Below are the code and all the weights of a small trained network. Each question names an input and a class and asks about switching units off, where a switched-off unit gives its printed mean instead of its output.

import numpy as np


def w(rows, s, z=0):
    codes = np.array(rows[::2]) - 128.0
    scale = np.full(codes.shape[1], s)
    scale[-1] = z or s
    return codes * scale


def norm(h):
    return h / np.sqrt((h * h).mean(-1, keepdims=True) + 1e-5)


def f(y):
    return np.maximum(y, 0)


def log_softmax(a):
    a = a - a.max(-1, keepdims=True)
    return a - np.log(np.exp(a).sum(-1, keepdims=True))


def net(x, mask):
    res = np.array(x, float).reshape(1, 4) / 4 @ E
    u = 0
    for l in range(4):
        y = f(norm(res) @ A[l][:, :-1].T + A[l][:, -1])
        res = res + np.where(mask[u : u + 4], y, B[l][:, -1]) @ B[l][:, :-1]
        u += 4
    return log_softmax(norm(res)[-1] @ U[:, :-1].T + U[:, -1])


A, B = {}, {}
E = w([
[113,185,200,85],'x0',
[56,183,127,126],'x1',
[133,78,254,198],'x2',
[62,75,82,193],'x3',
],0.0073)
A[0] = w([
[129,67,202,69,71],'L0N0',
[125,254,106,136,70],'L0N1',
[120,125,158,148,2],'L0N2',
[107,108,52,56,56],'L0N3',
],0.0076,0.0074)
B[0] = w([
[204,187,218,201,197],'L0N0',
[117,113,167,58,253],'L0N1',
[152,254,100,175,128],'L0N2',
[111,84,151,179,238],'L0N3',
],0.0094,0.0015)
A[1] = w([
[145,91,131,123,3],'L1N0',
[57,115,151,192,74],'L1N1',
[6,194,79,154,67],'L1N2',
[149,53,67,117,142],'L1N3',
],0.012,0.0068)
B[1] = w([
[32,16,190,198,128],'L1N0',
[189,28,124,19,231],'L1N1',
[1,22,57,68,253],'L1N2',
[201,197,44,201,255],'L1N3',
],0.0091,0.0044)
A[2] = w([
[123,215,141,164,51],'L2N0',
[163,109,242,182,63],'L2N1',
[8,102,87,137,2],'L2N2',
[93,39,108,188,114],'L2N3',
],0.013,0.0031)
B[2] = w([
[13,68,170,84,147],'L2N0',
[104,230,157,246,254],'L2N1',
[45,47,26,2,230],'L2N2',
[171,127,155,6,239],'L2N3',
],0.0083,0.0059)
A[3] = w([
[91,221,102,222,2],'L3N0',
[123,43,187,134,88],'L3N1',
[129,6,171,152,27],'L3N2',
[202,211,135,2,65],'L3N3',
],0.0068,0.0039)
B[3] = w([
[85,82,162,113,209],'L3N0',
[251,153,167,139,197],'L3N1',
[209,124,144,66,177],'L3N2',
[75,156,215,84,254],'L3N3',
],0.012,0.0018)
U = w([
[214,77,180,120,25],'0',
[128,146,151,177,2],'1',
[136,169,218,237,201],'2',
[104,141,172,113,186],'3',
[34,42,67,87,239],'4',
[214,131,15,247,186],'5',
[39,183,194,113,25],'6',
],0.014,0.0063)

Each question gives the input, the list of numbers given to net, and the class t.
The units are the neurons (one row each of A and B). Each row of codes is followed by its name. A weight is (code - 128) times the scale printed after its matrix; where a second scale follows, it is the last column's (A, B and U).
mask holds one flag per neuron, layer by layer. A switched-off neuron (its flag False) gives its mean, the last column of its row in B, instead of its output. The means were averaged over made-up inputs and are rounded, as every weight is.
A unit's drop is (log p(t) with every unit on - log p(t) with that unit switched off) / (log p(t) with every unit on - log p(t) with every unit switched off).
The circuit of an input: a set's keep is (log p(t) with only the set's units on - log p(t) with every unit switched off) / (log p(t) with every unit on - log p(t) with every unit switched off). Starting from the 12 units with the biggest drops (on a tie, the unit counted first), units are removed one at a time, each time the one whose removal leaves the highest keep (on an exact tie, the one counted first), for as long as the keep stays at least 0.8.
units of the circuit, in order: the units of the circuit, biggest drop first
top k neurons: the k neurons with the biggest drops, biggest first
top k neurons in layer l: the k neurons of layer l with the biggest drops, biggest first
drop of u: that unit's drop, to one decimal
input [1,-4,6,2], class 2: units of the circuit, in order	[L2N1]
input [-1,2,-1,-2], class 3: units of the circuit, in order	[L1N2, L2N2]
input [-5,-3,4,5], class 0: top 3 neurons in layer 2	[L2N3, L2N1, L2N2]
input [4,5,7,2], class 2: top 2 neurons	[L1N2, L2N1]
input [-6,-7,8,8], class 0: top 3 neurons	[L2N3, L3N2, L1N1]
input [-8,2,5,-1], class 0: units of the circuit, in order	[L2N3, L1N2]
input [-2,0,-6,-2], class 5: top 2 neurons	[L1N3, L2N3]
input [-5,-5,5,7], class 5: top 4 neurons	[L1N3, L1N2, L3N3, L2N2]
input [5,-6,-2,7], class 5: drop of L1N3	1.0
input [6,7,8,0], class 2: drop of L2N2	0.1
input [-2,-4,2,4], class 5: drop of L1N3	0.9
